Here is a tiny trained network, its code and every weight. The questions are about switching its units off for an input and a class, where a switched-off unit gives its printed mean instead of its output.

import numpy as np


def w(rows, s, z=0):
    codes = np.array(rows[::2]) - 128.0
    scale = np.full(codes.shape[1], s)
    scale[-1] = z or s
    return codes * scale


def f(y):
    return y / 2 * (1 + np.tanh(0.7978845608 * (y + 0.044715 * y**3)))


def log_softmax(a):
    a = a - a.max(-1, keepdims=True)
    return a - np.log(np.exp(a).sum(-1, keepdims=True))


def net(x, mask):
    res = np.array(x, float).reshape(1, 7) / 4 @ E
    y = f(res @ A[0][:, :-1].T + A[0][:, -1])
    res = res + np.where(mask, y, B[0][:, -1]) @ B[0][:, :-1]
    return log_softmax(res[-1] @ U[:, :-1].T + U[:, -1])


A, B = {}, {}
E = w([
[134,122,132,114,116,132,145,131,148,123,121,132],'x0',
[55,56,214,82,206,61,135,193,136,107,171,83],'x1',
[80,139,81,136,57,74,247,161,115,182,228,61],'x2',
[141,133,133,101,129,124,91,121,98,146,164,140],'x3',
[141,111,119,124,116,131,132,135,147,119,131,130],'x4',
[111,134,141,123,127,144,136,132,121,129,118,125],'x5',
[75,85,81,55,91,77,201,62,47,47,103,162],'x6',
],0.014)
A[0] = w([
[91,167,89,132,60,72,186,109,102,165,171,104,120],'n0',
[120,68,78,113,124,147,141,71,84,67,79,191,158],'n1',
[155,184,146,179,108,163,108,141,201,197,147,134,195],'n2',
[85,50,185,94,181,70,156,117,111,43,167,132,3],'n3',
[81,65,223,126,198,71,104,174,199,182,150,107,85],'n4',
[109,84,137,104,141,72,179,193,158,250,172,82,89],'n5',
[48,57,196,118,132,54,133,119,96,31,151,167,7],'n6',
[126,101,221,134,208,139,52,177,200,126,116,106,142],'n7',
[122,65,168,81,193,83,164,167,93,71,149,99,12],'n8',
[87,94,210,167,134,92,109,146,156,123,165,108,50],'n9',
[73,137,107,157,61,92,185,115,152,211,215,92,169],'n10',
[94,177,72,88,64,119,137,43,130,65,146,64,59],'n11',
],0.011,0.006)
B[0] = w([
[159,112,126,188,100,97,192,203,62,90,181,187,234],'n0',
[146,157,150,120,50,102,115,60,84,135,83,155,227],'n1',
[177,175,116,146,154,181,104,156,150,185,146,92,228],'n2',
[156,181,152,153,121,226,129,133,146,75,178,70,207],'n3',
[114,11,113,109,82,94,114,197,141,81,141,154,237],'n4',
[108,139,62,102,176,99,89,133,127,114,108,44,227],'n5',
[174,210,109,183,39,167,91,136,147,132,150,144,207],'n6',
[161,67,156,163,108,140,136,200,131,73,182,183,242],'n7',
[125,171,146,173,141,148,140,128,211,115,142,136,198],'n8',
[100,114,119,75,176,50,102,172,129,119,101,48,183],'n9',
[130,155,41,148,180,97,176,199,104,201,200,35,255],'n10',
[136,92,87,118,120,81,136,168,52,115,166,180,200],'n11',
],0.012,0.022)
U = w([
[214,187,181,189,125,232,55,140,217,147,70,179,245],'0',
[118,10,143,126,74,30,199,201,102,110,172,195,123],'1',
[158,215,123,173,104,164,179,163,159,212,174,61,52],'2',
[52,69,125,49,167,2,125,172,165,155,125,44,2],'3',
[116,140,155,49,68,77,111,41,73,106,25,206,156],'4',
],0.011,0.0065)

Each question gives the input, the list of numbers given to net, and the class t.
The units are the neurons (one row each of A and B). Each row of codes is followed by its name. A weight is (code - 128) times the scale printed after its matrix; where a second scale follows, it is the last column's (A, B and U).
mask holds one flag per neuron, in row order. A switched-off neuron (its flag False) gives its mean, the last column of its row in B, instead of its output. The means were averaged over made-up inputs and are rounded, as every weight is.
A unit's drop is (log p(t) with every unit on - log p(t) with that unit switched off) / (log p(t) with every unit on - log p(t) with every unit switched off).
The circuit of an input: a set's keep is (log p(t) with only the set's units on - log p(t) with every unit switched off) / (log p(t) with every unit on - log p(t) with every unit switched off). Starting from all 12 units, units are removed one at a time, each time the one whose removal leaves the highest keep (on an exact tie, the one counted first), for as long as the keep stays at least 0.8.
circuit, biggest first: the units of the circuit, biggest drop first
most important unit: the unit with the biggest drop
top k neurons: the k neurons with the biggest drops, biggest first
drop of u: that unit's drop, to one decimal
input [2,3,0,0,0,-4,1], class 0: circuit, biggest first	[n10 n0 n11]
input [4,0,-6,7,-5,0,7], class 4: circuit, biggest first	[n1]
input [-3,8,5,-2,-2,0,0], class 3: top 2 neurons	[n4 n9]
input [-3,2,-1,7,-4,-5,1], class 0: top 3 neurons	[n10 n0 n11]
input [0,2,2,-5,0,8,0], class 3: top 2 neurons	[n2 n7]
input [-5,0,-1,0,-6,-1,-5], class 0: top 3 neurons	[n10 n2 n0]
input [0,1,7,-4,8,-7,5], class 2: top 4 neurons	[n10 n4 n7 n3]
input [-2,4,0,-1,1,-4,-5], class 1: top 2 neurons	[n7 n4]
input [6,-3,5,1,-3,6,1], class 1: top 4 neurons	[n0 n2 n3 n11]
input [-8,-7,0,-1,-6,7,2], class 4: top 3 neurons	[n10 n7 n4]
input [1,4,3,-8,-1,-5,1], class 2: top 2 neurons	[n3 n6]
input [4,8,2,-7,-7,-2,-4], class 3: top 3 neurons	[n5 n9 n0]
input [-1,3,0,-2,8,5,-4], class 1: top 2 neurons	[n7 n4]
input [-7,-6,-3,-5,-2,-2,-5], class 0: circuit, biggest first	[n10]
input [-1,1,4,6,-3,6,6], class 2: top 4 neurons	[n4 n6 n3 n7]
input [-3,6,2,-7,-4,-4,-8], class 3: top 2 neurons	[n5 n9]
input [-8,6,8,-2,-2,-8,0], class 3: top 3 neurons	[n5 n4 n9]
input [-2,7,3,-3,-3,-1,2], class 2: top 2 neurons	[n6 n3]
input [-4,6,6,0,0,1,-2], class 3: drop of n5	0.2
input [-1,1,-6,-5,-2,5,6], class 0: most important unit	n6
input [5,-2,-1,8,0,5,-5], class 0: drop of n10	0.5
input [-5,4,-2,-1,-2,8,7], class 0: drop of n6	0.0
input [-5,8,3,-3,7,3,4], class 2: drop of n6	0.1
